Here is a tiny trained network, its code and every weight. The questions are about switching its units off for an input and a class, where a switched-off unit gives its printed mean instead of its output.

import numpy as np


def w(rows, s, z=0):
    codes = np.array(rows[::2]) - 128.0
    scale = np.full(codes.shape[1], s)
    scale[-1] = z or s
    return codes * scale


def f(y):
    return y / 2 * (1 + np.tanh(0.7978845608 * (y + 0.044715 * y**3)))


def log_softmax(a):
    a = a - a.max(-1, keepdims=True)
    return a - np.log(np.exp(a).sum(-1, keepdims=True))


def net(x, mask):
    res = np.array(x, float).reshape(1, 4) / 4 @ E
    y = f(res @ A[0][:, :-1].T + A[0][:, -1])
    res = res + np.where(mask, y, B[0][:, -1]) @ B[0][:, :-1]
    return log_softmax(res[-1] @ U[:, :-1].T + U[:, -1])


A, B = {}, {}
E = w([
[127,246,139],'x0',
[107,118,116],'x1',
[145,125,137],'x2',
[204,149,46],'x3',
],0.011)
A[0] = w([
[108,121,217,115],'neuron 0',
[120,39,80,240],'neuron 1',
[73,226,88,254],'neuron 2',
[118,163,164,151],'neuron 3',
[153,27,151,161],'neuron 4',
[77,89,237,148],'neuron 5',
[204,10,65,170],'neuron 6',
[60,197,254,101],'neuron 7',
[126,252,81,130],'neuron 8',
[209,135,37,61],'neuron 9',
],0.0082,0.0033)
B[0] = w([
[131,67,64,178],'neuron 0',
[177,191,205,218],'neuron 1',
[254,78,197,254],'neuron 2',
[173,126,152,159],'neuron 3',
[175,140,175,203],'neuron 4',
[171,1,116,230],'neuron 5',
[177,94,162,241],'neuron 6',
[148,80,98,242],'neuron 7',
[168,112,129,251],'neuron 8',
[104,65,75,210],'neuron 9',
],0.0086,0.006)
U = w([
[215,107,163,157],'0',
[183,22,2,97],'1',
[190,115,152,178],'2',
[166,125,160,241],'3',
[93,130,57,120],'4',
[110,159,61,2],'5',
[96,162,127,8],'6',
[87,157,122,14],'7',
],0.01,0.0049)

Each question gives the input, the list of numbers given to net, and the class t.
The units are the neurons (one row each of A and B). Each row of codes is followed by its name. A weight is (code - 128) times the scale printed after its matrix; where a second scale follows, it is the last column's (A, B and U).
mask holds one flag per neuron, in row order. A switched-off neuron (its flag False) gives its mean, the last column of its row in B, instead of its output. The means were averaged over made-up inputs and are rounded, as every weight is.
A unit's drop is (log p(t) with every unit on - log p(t) with that unit switched off) / (log p(t) with every unit on - log p(t) with every unit switched off).
The circuit of an input: a set's keep is (log p(t) with only the set's units on - log p(t) with every unit switched off) / (log p(t) with every unit on - log p(t) with every unit switched off). Starting from all 10 units, units are removed one at a time, each time the one whose removal leaves the highest keep (on an exact tie, the one counted first), for as long as the keep stays at least 0.8.
units of the circuit, in order: the units of the circuit, biggest drop first
unit that matters most: the unit with the biggest drop
top k neurons: the k neurons with the biggest drops, biggest first
drop when u is switched off: that unit's drop, to one decimal
input [-4,-5,4,2], class 3: top 2 neurons : [neuron 2; neuron 5]
input [5,-4,6,8], class 1: unit that matters most : neuron 9
input [-6,7,-1,5], class 3: units of the circuit, in order : [neuron 1; neuron 5]
input [3,3,-4,-4], class 1: units of the circuit, in order : [neuron 1; neuron 7]
input [-2,-6,-1,-6], class 1: units of the circuit, in order : [neuron 5; neuron 0]
input [-5,-6,-2,4], class 3: units of the circuit, in order : [neuron 5; neuron 1; neuron 7]
input [-4,0,-1,-8], class 1: top 2 neurons : [neuron 5; neuron 0]
input [-6,3,4,2], class 0: top 3 neurons : [neuron 1; neuron 6; neuron 4]
input [-7,-2,-4,1], class 0: top 3 neurons : [neuron 1; neuron 6; neuron 4]
input [-4,7,1,4], class 3: top 2 neurons : [neuron 1; neuron 5]
input [-5,8,6,-8], class 1: top 3 neurons : [neuron 5; neuron 0; neuron 2]
input [-3,8,8,5], class 2: top 2 neurons : [neuron 1; neuron 5]
input [-7,5,-7,7], class 0: top 2 neurons : [neuron 1; neuron 6]
input [0,-2,5,-6], class 1: unit that matters most : neuron 5
input [4,-5,5,-7], class 1: drop when neuron 5 is switched off : 0.2
input [2,4,6,-6], class 1: drop when neuron 1 is switched off : 0.1
input [-7,-7,-7,6], class 0: drop when neuron 1 is switched off : 0.6
input [0,5,-8,-8], class 1: drop when neuron 5 is switched off : 0.2
